Here is a tiny trained network, its code and every weight. The questions are about switching its units off for an input and a class, where a switched-off unit gives its printed mean instead of its output.

import numpy as np


def w(rows, s, z=0):
    codes = np.array(rows[::2]) - 128.0
    scale = np.full(codes.shape[1], s)
    scale[-1] = z or s
    return codes * scale


def f(y):
    return np.maximum(y, 0)


def log_softmax(a):
    a = a - a.max(-1, keepdims=True)
    return a - np.log(np.exp(a).sum(-1, keepdims=True))


def net(x, mask):
    res = np.array(x, float).reshape(1, 6) / 4 @ E
    y = f(res @ A[0][:, :-1].T + A[0][:, -1])
    res = res + np.where(mask, y, B[0][:, -1]) @ B[0][:, :-1]
    return log_softmax(res[-1] @ U[:, :-1].T + U[:, -1])


A, B = {}, {}
E = w([
[124,97,91,124,12,203,135,77,93,176,112,87],'x0',
[117,140,134,103,95,111,94,159,113,116,124,136],'x1',
[145,132,135,139,111,115,131,134,124,134,155,132],'x2',
[105,177,163,7,151,154,125,120,140,205,175,141],'x3',
[89,110,108,90,109,94,114,32,159,61,201,164],'x4',
[112,133,90,119,123,115,123,154,152,144,126,105],'x5',
],0.014)
A[0] = w([
[138,162,91,133,119,90,68,109,176,165,110,120,206],'N1',
[160,169,164,159,247,54,111,200,180,73,105,165,248],'N2',
[97,107,78,95,38,192,134,45,64,179,160,96,192],'N3',
[140,132,104,140,153,180,168,122,140,117,136,112,183],'N4',
[126,162,180,16,138,199,158,136,135,246,162,134,180],'N5',
[155,191,202,137,174,171,167,219,100,169,93,76,254],'N6',
[40,154,180,69,186,41,158,91,189,95,193,133,145],'N7',
[136,88,128,121,127,95,144,138,173,49,132,131,225],'N8',
[118,72,100,200,110,77,158,143,136,33,99,135,221],'N9',
[184,63,163,147,32,181,156,175,126,139,34,80,207],'N10',
[86,90,53,105,62,102,113,2,195,3,198,137,175],'N11',
[63,161,176,20,147,85,131,66,142,100,165,145,173],'N12',
[99,115,93,202,59,150,101,141,43,149,65,117,222],'N13',
[67,153,193,75,183,154,150,165,222,125,218,177,148],'N14',
],0.0075,0.0087)
B[0] = w([
[123,96,128,178,150,177,160,58,217,122,174,152,162],'N1',
[69,74,220,82,142,24,164,226,46,67,156,55,244],'N2',
[203,99,91,83,53,132,57,137,29,198,63,61,229],'N3',
[123,154,118,156,99,171,138,83,124,106,198,153,158],'N4',
[1,55,79,193,174,37,190,243,76,55,178,47,220],'N5',
[175,163,42,25,99,100,47,138,67,178,93,62,229],'N6',
[142,183,111,188,115,218,126,119,187,203,146,178,202],'N7',
[164,155,86,122,149,144,25,114,173,172,102,172,193],'N8',
[116,125,46,30,90,90,71,75,89,177,30,75,226],'N9',
[147,204,147,116,132,169,169,118,148,84,189,202,224],'N10',
[55,49,189,116,224,48,184,246,88,123,122,68,254],'N11',
[168,176,156,157,139,194,140,96,193,142,159,110,199],'N12',
[167,175,192,210,146,134,134,104,177,104,205,213,222],'N13',
[177,180,109,148,119,224,82,100,154,126,186,146,193],'N14',
],0.0085,0.019)
U = w([
[137,126,75,66,119,110,58,128,84,187,76,104,31],'0',
[10,82,191,122,142,93,210,171,103,86,169,106,164],'1',
[163,212,139,145,125,238,109,80,208,156,171,215,252],'2',
],0.011,0.0029)

Each question gives the input, the list of numbers given to net, and the class t.
The units are the neurons (one row each of A and B). Each row of codes is followed by its name. A weight is (code - 128) times the scale printed after its matrix; where a second scale follows, it is the last column's (A, B and U).
mask holds one flag per neuron, in row order. A switched-off neuron (its flag False) gives its mean, the last column of its row in B, instead of its output. The means were averaged over made-up inputs and are rounded, as every weight is.
A unit's drop is (log p(t) with every unit on - log p(t) with that unit switched off) / (log p(t) with every unit on - log p(t) with every unit switched off).
The circuit of an input: a set's keep is (log p(t) with only the set's units on - log p(t) with every unit switched off) / (log p(t) with every unit on - log p(t) with every unit switched off). Starting from the 12 units with the biggest drops (on a tie, the unit counted first), units are removed one at a time, each time the one whose removal leaves the highest keep (on an exact tie, the one counted first), for as long as the keep stays at least 0.8.
units of the circuit, in order: the units of the circuit, biggest drop first
most important unit: the unit with the biggest drop
k most important neurons: the k neurons with the biggest drops, biggest first
drop of u: that unit's drop, to one decimal
input [-1,7,3,5,-6,-7], class 1: most important unit => N5
input [4,-6,-2,3,1,-8], class 1: 3 most important neurons => N9, N5, N6
input [8,-7,-1,-6,0,-4], class 2: 2 most important neurons => N13, N10
input [7,7,-6,-4,0,-8], class 2: 2 most important neurons => N13, N10
input [-8,3,3,-5,-5,7], class 0: 4 most important neurons => N6, N9, N11, N5
input [1,0,5,-5,4,-1], class 0: 4 most important neurons => N9, N5, N2, N8
input [8,-5,6,0,-8,3], class 2: 2 most important neurons => N10, N13
input [-3,-7,-5,4,-7,-4], class 1: 3 most important neurons => N5, N3, N9
input [2,8,-4,-3,6,-8], class 0: 4 most important neurons => N2, N5, N9, N8
input [4,0,-3,7,2,-8], class 1: 3 most important neurons => N5, N9, N6
input [1,-6,8,-4,5,-7], class 0: 3 most important neurons => N2, N5, N9
input [-8,4,1,-2,-1,8], class 0: 2 most important neurons => N11, N5
input [6,-7,-6,5,2,2], class 1: drop of N6 => 0.9
input [8,-7,-8,-4,0,0], class 2: units of the circuit, in order => N13
input [-7,4,5,4,3,-3], class 2: drop of N14 => 0.6
input [6,2,6,-6,7,-2], class 0: drop of N9 => 4.3
